Here is a tiny trained network, its code and every weight. The questions are about switching its units off for an input and a class, where a switched-off unit gives its printed mean instead of its output.

import numpy as np


def w(rows, s, z=0):
    codes = np.array(rows[::2]) - 128.0
    scale = np.full(codes.shape[1], s)
    scale[-1] = z or s
    return codes * scale


def f(y):
    return y / 2 * (1 + np.tanh(0.7978845608 * (y + 0.044715 * y**3)))


def log_softmax(a):
    a = a - a.max(-1, keepdims=True)
    return a - np.log(np.exp(a).sum(-1, keepdims=True))


def net(x, mask):
    res = np.array(x, float).reshape(1, 7) / 4 @ E
    y = f(res @ A[0][:, :-1].T + A[0][:, -1])
    res = res + np.where(mask, y, B[0][:, -1]) @ B[0][:, :-1]
    return log_softmax(res[-1] @ U[:, :-1].T + U[:, -1])


A, B = {}, {}
E = w([
[180,175,197,46,81],'x0',
[128,171,154,158,156],'x1',
[230,66,40,178,125],'x2',
[102,109,142,184,124],'x3',
[166,137,144,197,53],'x4',
[85,104,186,131,254],'x5',
[46,71,190,131,151],'x6',
],0.0095)
A[0] = w([
[191,176,50,157,127,80],'neuron 1',
[167,218,173,98,191,249],'neuron 2',
[97,34,146,96,196,181],'neuron 3',
[141,44,57,188,103,88],'neuron 4',
[141,176,63,137,211,194],'neuron 5',
[160,105,141,183,60,128],'neuron 6',
[190,115,193,124,108,85],'neuron 7',
[73,115,76,109,194,66],'neuron 8',
[129,193,141,52,189,180],'neuron 9',
[102,185,155,192,173,95],'neuron 10',
[127,4,207,87,196,143],'neuron 11',
[145,124,118,66,69,1],'neuron 12',
[216,80,142,33,35,152],'neuron 13',
[134,147,91,214,204,206],'neuron 14',
[221,203,39,238,86,164],'neuron 15',
[84,199,107,85,132,167],'neuron 16',
[75,163,41,148,64,50],'neuron 17',
],0.011,0.0063)
B[0] = w([
[141,96,181,119,176,187],'neuron 1',
[110,65,132,51,106,214],'neuron 2',
[109,25,131,95,160,212],'neuron 3',
[183,90,89,36,182,193],'neuron 4',
[166,8,84,73,141,183],'neuron 5',
[98,73,73,101,123,177],'neuron 6',
[82,72,87,62,72,150],'neuron 7',
[92,142,212,151,188,169],'neuron 8',
[158,38,126,121,133,206],'neuron 9',
[110,82,53,34,38,158],'neuron 10',
[40,115,158,151,184,217],'neuron 11',
[70,83,62,126,48,152],'neuron 12',
[81,166,75,97,50,227],'neuron 13',
[199,65,93,11,120,197],'neuron 14',
[152,35,190,96,132,255],'neuron 15',
[179,56,53,116,134,177],'neuron 16',
[193,52,122,170,152,159],'neuron 17',
],0.011,0.014)
U = w([
[160,137,137,218,93,1],'0',
[148,159,87,94,72,205],'1',
[1,121,230,114,156,181],'2',
[106,107,107,109,248,187],'3',
],0.0097,0.009)

Each question gives the input, the list of numbers given to net, and the class t.
The units are the neurons (one row each of A and B). Each row of codes is followed by its name. A weight is (code - 128) times the scale printed after its matrix; where a second scale follows, it is the last column's (A, B and U).
mask holds one flag per neuron, in row order. A switched-off neuron (its flag False) gives its mean, the last column of its row in B, instead of its output. The means were averaged over made-up inputs and are rounded, as every weight is.
A unit's drop is (log p(t) with every unit on - log p(t) with that unit switched off) / (log p(t) with every unit on - log p(t) with every unit switched off).
The circuit of an input: a set's keep is (log p(t) with only the set's units on - log p(t) with every unit switched off) / (log p(t) with every unit on - log p(t) with every unit switched off). Starting from the 12 units with the biggest drops (on a tie, the unit counted first), units are removed one at a time, each time the one whose removal leaves the highest keep (on an exact tie, the one counted first), for as long as the keep stays at least 0.8.
units of the circuit, in order: the units of the circuit, biggest drop first
top k neurons: the k neurons with the biggest drops, biggest first
drop of u: that unit's drop, to one decimal
input [-5,6,-4,-6,0,-5,2], class 1: units of the circuit, in order => [neuron 11; neuron 3]
input [-8,-8,-4,7,8,-4,7], class 3: units of the circuit, in order => [neuron 4]
input [5,-5,8,3,0,7,4], class 2: top 2 neurons => [neuron 11; neuron 16]
input [-1,-2,0,-8,4,7,5], class 2: units of the circuit, in order => [neuron 11; neuron 4]
input [-6,-7,-8,4,7,-7,-7], class 3: top 2 neurons => [neuron 17; neuron 15]
input [-3,4,-3,-6,-3,4,6], class 2: top 4 neurons => [neuron 11; neuron 8; neuron 4; neuron 17]
input [5,-2,1,0,1,6,-7], class 1: top 2 neurons => [neuron 11; neuron 3]
input [-8,-5,0,-3,7,-4,-7], class 3: drop of neuron 5 => 0.0
input [-3,0,0,-2,4,5,6], class 2: drop of neuron 16 => 0.2
input [6,-4,2,5,-3,2,-4], class 1: drop of neuron 11 => 0.1
input [3,-2,1,-3,-3,1,-6], class 1: drop of neuron 11 => 0.1
